Here is a tiny trained network, its code and every weight. The questions are about switching its units off for an input and a class, where a switched-off unit gives its printed mean instead of its output.

import numpy as np


def w(rows, s, z=0):
    codes = np.array(rows[::2]) - 128.0
    scale = np.full(codes.shape[1], s)
    scale[-1] = z or s
    return codes * scale


def f(y):
    return np.maximum(y, 0)


def log_softmax(a):
    a = a - a.max(-1, keepdims=True)
    return a - np.log(np.exp(a).sum(-1, keepdims=True))


def net(x, mask):
    res = np.array(x, float).reshape(1, 5) / 4 @ E
    y = f(res @ A[0][:, :-1].T + A[0][:, -1])
    res = res + np.where(mask, y, B[0][:, -1]) @ B[0][:, :-1]
    return log_softmax(res[-1] @ U[:, :-1].T + U[:, -1])


A, B = {}, {}
E = w([
[129,178,73],'x0',
[125,130,133],'x1',
[131,126,123],'x2',
[254,151,168],'x3',
[139,68,167],'x4',
],0.015)
A[0] = w([
[180,199,93,30],'N0',
[204,132,186,143],'N1',
[182,181,100,54],'N2',
[193,117,202,116],'N3',
[187,177,118,199],'N4',
[43,171,74,184],'N5',
[83,67,125,254],'N6',
[173,53,185,42],'N7',
[231,167,145,183],'N8',
[96,11,158,79],'N9',
[75,182,61,76],'N10',
],0.011,0.006)
B[0] = w([
[110,232,115,170],'N0',
[214,139,115,226],'N1',
[93,217,140,168],'N2',
[228,122,98,220],'N3',
[120,194,192,205],'N4',
[144,106,10,235],'N5',
[40,50,132,235],'N6',
[225,49,59,199],'N7',
[173,203,157,246],'N8',
[105,36,131,216],'N9',
[195,144,1,192],'N10',
],0.0085,0.012)
U = w([
[30,86,115,254],'0',
[205,94,41,69],'1',
[167,156,236,207],'2',
[101,233,173,47],'3',
[43,2,179,39],'4',
],0.0072,0.011)

Each question gives the input, the list of numbers given to net, and the class t.
The units are the neurons (one row each of A and B). Each row of codes is followed by its name. A weight is (code - 128) times the scale printed after its matrix; where a second scale follows, it is the last column's (A, B and U).
mask holds one flag per neuron, in row order. A switched-off neuron (its flag False) gives its mean, the last column of its row in B, instead of its output. The means were averaged over made-up inputs and are rounded, as every weight is.
A unit's drop is (log p(t) with every unit on - log p(t) with that unit switched off) / (log p(t) with every unit on - log p(t) with every unit switched off).
The circuit of an input: a set's keep is (log p(t) with only the set's units on - log p(t) with every unit switched off) / (log p(t) with every unit on - log p(t) with every unit switched off). Starting from all 11 units, units are removed one at a time, each time the one whose removal leaves the highest keep (on an exact tie, the one counted first), for as long as the keep stays at least 0.8.
circuit, biggest first: the units of the circuit, biggest drop first
unit that matters most: the unit with the biggest drop
top k neurons: the k neurons with the biggest drops, biggest first
drop when u is switched off: that unit's drop, to one decimal
input [5,-2,7,1,7], class 2: unit that matters most : N5
input [2,-1,7,7,-2], class 3: top 2 neurons : N0, N2
input [-1,-7,-3,1,-3], class 2: circuit, biggest first : N5, N10
input [-6,8,-2,0,8], class 4: top 2 neurons : N9, N6
input [-1,-6,7,-1,-6], class 0: top 4 neurons : N3, N1, N7, N8
input [-3,-7,6,0,-8], class 0: top 3 neurons : N3, N1, N7
input [-8,-8,6,-8,3], class 4: circuit, biggest first : N9, N6
input [-1,-4,-4,-5,4], class 4: drop when N1 is switched off : 0.0
input [3,0,7,-7,-4], class 1: drop when N5 is switched off : 0.9
input [1,0,6,1,0], class 3: drop when N7 is switched off : 0.2
